Here is a tiny trained network, its code and every weight. The questions are about switching its units off for an input and a target symbol, where a switched-off unit gives its printed mean instead of its output.

import numpy as np


def w(rows, s, z=0):
    codes = np.array(rows[::2]) - 128.0
    scale = np.full(codes.shape[1], s)
    scale[-1] = z or s
    return codes * scale


def norm(h):
    return h / np.sqrt((h * h).mean(-1, keepdims=True) + 1e-5)


def f(y):
    return np.maximum(y, 0)


def softmax(a):
    e = np.exp(a - a.max(-1, keepdims=True))
    return e / e.sum(-1, keepdims=True)


def log_softmax(a):
    a = a - a.max(-1, keepdims=True)
    return a - np.log(np.exp(a).sum(-1, keepdims=True))


def net(x, mask):
    ids = ['ΛΞαζμπ'.index(c) for c in x.split()]
    T = len(ids)
    res = E[ids] + P[:T]
    r = norm(res)
    for j in range(2):
        rows = slice(3 * j, 3 * j + 3)
        q, k, v = (r @ M[0][rows].T for M in (Q, K, V))
        z = softmax(np.where(np.tri(T) > 0, q @ k.T / 3**0.5, -1e9)) @ v
        o = O[0][rows]
        res = res + np.where(mask[j], z, o[:, -1]) @ o[:, :-1]
    y = f(norm(res) @ A[0][:, :-1].T + A[0][:, -1])
    res = res + np.where(mask[2:14], y, B[0][:, -1]) @ B[0][:, :-1]
    return log_softmax(norm(res)[-1] @ U[:, :-1].T + U[:, -1])


Q, K, V, O, A, B = {}, {}, {}, {}, {}, {}
E = w([
[121,93,104,155,183,74,171,157,154,168,131,202],'Λ',
[4,170,180,255,92,129,98,19,46,141,202,232],'Ξ',
[87,132,69,49,133,99,132,133,163,187,35,151],'α',
[117,167,140,148,186,138,142,176,192,193,111,105],'ζ',
[178,67,158,172,159,138,96,116,247,158,74,197],'μ',
[134,71,98,142,127,148,99,209,169,208,125,135],'π',
],0.0069)
P = w([
[127,187,168,195,98,103,119,176,108,196,125,157],'0',
[120,197,53,205,115,98,129,189,172,72,130,112],'1',
[93,110,62,191,179,156,150,136,152,90,121,92],'2',
[108,78,120,166,208,205,191,108,109,168,139,132],'3',
[126,85,166,124,176,163,109,204,81,82,106,190],'4',
[106,103,210,101,96,52,61,144,131,124,121,175],'5',
[101,91,176,100,125,1,192,61,196,137,149,151],'6',
],0.0072)
Q[0] = w([
[183,153,184,85,91,127,94,128,59,84,145,123],'H0',
[171,164,99,137,104,213,186,90,61,57,157,40],'H0',
[167,167,98,100,83,52,133,79,174,114,188,74],'H0',
[111,125,2,162,196,169,181,133,180,155,63,158],'H1',
[98,93,197,80,91,50,111,102,173,161,120,121],'H1',
[136,132,71,164,102,97,184,65,190,164,187,69],'H1',
],0.0082)
K[0] = w([
[159,69,48,113,172,120,201,194,237,31,74,56],'H0',
[251,139,180,31,155,3,156,190,195,201,121,136],'H0',
[131,33,136,46,238,176,189,93,133,218,108,111],'H0',
[34,212,199,115,2,82,80,69,104,189,96,158],'H1',
[126,56,58,114,253,202,169,92,144,150,92,71],'H1',
[100,71,250,111,141,226,163,61,49,233,165,216],'H1',
],0.0062)
V[0] = w([
[206,46,82,131,109,100,134,158,172,154,95,164],'H0',
[150,148,103,92,83,201,97,148,113,148,114,92],'H0',
[120,64,78,141,42,129,76,67,63,112,162,166],'H0',
[154,123,160,107,122,161,2,105,169,154,73,115],'H1',
[124,134,156,66,138,89,176,50,162,100,33,183],'H1',
[71,118,68,58,98,101,160,174,84,160,72,117],'H1',
],0.007)
O[0] = w([
[183,148,78,107,128,114,139,160,237,171,225,166,179],'H0',
[127,54,121,78,41,136,189,126,164,89,127,123,18],'H0',
[224,96,79,135,124,177,55,36,95,149,173,181,4],'H0',
[191,161,199,47,171,108,176,181,178,131,157,145,139],'H1',
[25,153,180,87,130,223,99,149,183,170,154,204,113],'H1',
[121,67,116,152,2,179,199,144,193,129,164,112,207],'H1',
],0.0063,0.0042)
A[0] = w([
[106,153,193,145,121,163,124,120,94,141,90,160,187],'N0',
[131,173,117,56,167,84,85,137,171,143,191,123,60],'N1',
[106,155,134,72,164,181,145,109,99,154,85,159,143],'N2',
[95,147,104,162,125,138,133,155,150,169,185,128,184],'N3',
[79,135,114,49,37,182,140,117,116,111,130,128,153],'N4',
[145,62,147,195,149,138,133,128,169,113,153,138,57],'N5',
[111,93,163,79,105,178,111,1,41,64,143,129,2],'N6',
[158,162,97,151,184,81,85,93,85,154,102,158,178],'N7',
[144,199,158,204,92,157,135,128,97,140,152,160,125],'N8',
[145,113,179,48,102,133,109,21,46,103,138,135,80],'N9',
[205,106,59,110,60,96,141,94,121,43,145,57,75],'N10',
[100,100,101,211,137,109,79,85,104,189,124,168,235],'N11',
],0.0075,0.0038)
B[0] = w([
[142,137,81,95,113,90,139,97,97,134,135,82,184],'N0',
[195,178,124,111,169,146,96,121,79,132,110,159,177],'N1',
[174,151,94,156,130,125,105,151,139,149,149,116,161],'N2',
[98,115,109,142,139,140,87,79,106,98,119,155,233],'N3',
[145,59,184,137,108,213,178,102,199,156,152,165,182],'N4',
[78,215,72,126,110,114,145,89,51,139,102,119,161],'N5',
[175,61,254,36,174,139,150,112,231,15,186,88,169],'N6',
[68,116,122,139,113,171,105,106,128,153,152,172,230],'N7',
[89,109,39,118,163,79,125,133,115,165,78,197,161],'N8',
[62,48,186,163,55,169,150,123,221,80,186,117,163],'N9',
[165,75,66,141,84,107,135,66,127,175,173,180,144],'N10',
[118,130,101,181,126,146,83,115,65,114,72,136,255],'N11',
],0.0075,0.0072)
U = w([
[52,154,32,170,79,144,68,93,28,208,67,154,1],'Λ',
[170,62,156,107,161,176,67,93,117,89,125,50,140],'Ξ',
[58,93,184,104,76,197,145,142,202,91,252,135,253],'α',
[83,119,197,144,160,23,189,187,95,84,70,39,88],'ζ',
[168,198,148,41,228,127,87,159,128,136,211,186,142],'μ',
[233,82,43,114,93,34,169,116,93,151,205,111,93],'π',
],0.0045,0.0017)

Each question gives the input, a string of symbols that net reads in full, and the target symbol t.
The units are the heads (3 rows each of Q, K, V and O) and the neurons (one row each of A and B). Each row of codes is followed by its name. A weight is (code - 128) times the scale printed after its matrix; where a second scale follows, it is the last column's (O, A, B and U).
mask holds one flag per unit, heads first, then neurons. A switched-off unit (its flag False) gives its mean, the last column of its rows in O or B, instead of its output. The means were averaged over made-up inputs and are rounded, as every weight is.
A unit's drop is (log p(t) with every unit on - log p(t) with that unit switched off) / (log p(t) with every unit on - log p(t) with every unit switched off).
The circuit of an input: a set's keep is (log p(t) with only the set's units on - log p(t) with every unit switched off) / (log p(t) with every unit on - log p(t) with every unit switched off). Starting from the 12 units with the biggest drops (on a tie, the unit counted first), units are removed one at a time, each time the one whose removal leaves the highest keep (on an exact tie, the one counted first), for as long as the keep stays at least 0.8.
circuit, biggest first: the units of the circuit, biggest drop first
k most important neurons: the k neurons with the biggest drops, biggest first
which heads matter: for each layer, one digit per head in row order, 1 if its drop is at least 0.15 and else 0, layers parted by /
input α μ π Λ μ, target μ: circuit, biggest first -> [H1, H0]
input μ α α, target μ: circuit, biggest first -> [H1]
input α π Ξ μ Λ Ξ, target Ξ: 2 most important neurons -> [N6, N11]
input α ζ π α π, target ζ: circuit, biggest first -> [H0, H1]
input ζ α ζ, target ζ: which heads matter -> 10
input α μ α, target α: which heads matter -> 01
input π α ζ α, target π: which heads matter -> 01
input μ Λ μ ζ, target μ: which heads matter -> 01
input π α Λ, target π: circuit, biggest first -> [H1, N10]
input π α Λ α α μ, target Λ: circuit, biggest first -> [H1, N5]
input α μ μ α α, target μ: which heads matter -> 00
input ζ Λ α, target ζ: which heads matter -> 10
input Λ μ π π Λ μ, target π: which heads matter -> 11
input π α μ, target π: which heads matter -> 01
input Λ α μ ζ Λ α μ, target ζ: which heads matter -> 10
input μ α Ξ Ξ Ξ Ξ μ, target Ξ: circuit, biggest first -> [H0, N6]
input Ξ π π μ Λ ζ, target Ξ: 3 most important neurons -> [N6, N9, N5]
input Ξ Ξ α π Λ, target Ξ: 3 most important neurons -> [N6, N9, N5]
input Ξ α ζ π π α, target Ξ: 2 most important neurons -> [N6, N11]
input ζ π μ ζ α Λ, target μ: most important neuron -> [N1]
input α μ ζ, target α: circuit, biggest first -> [H1]
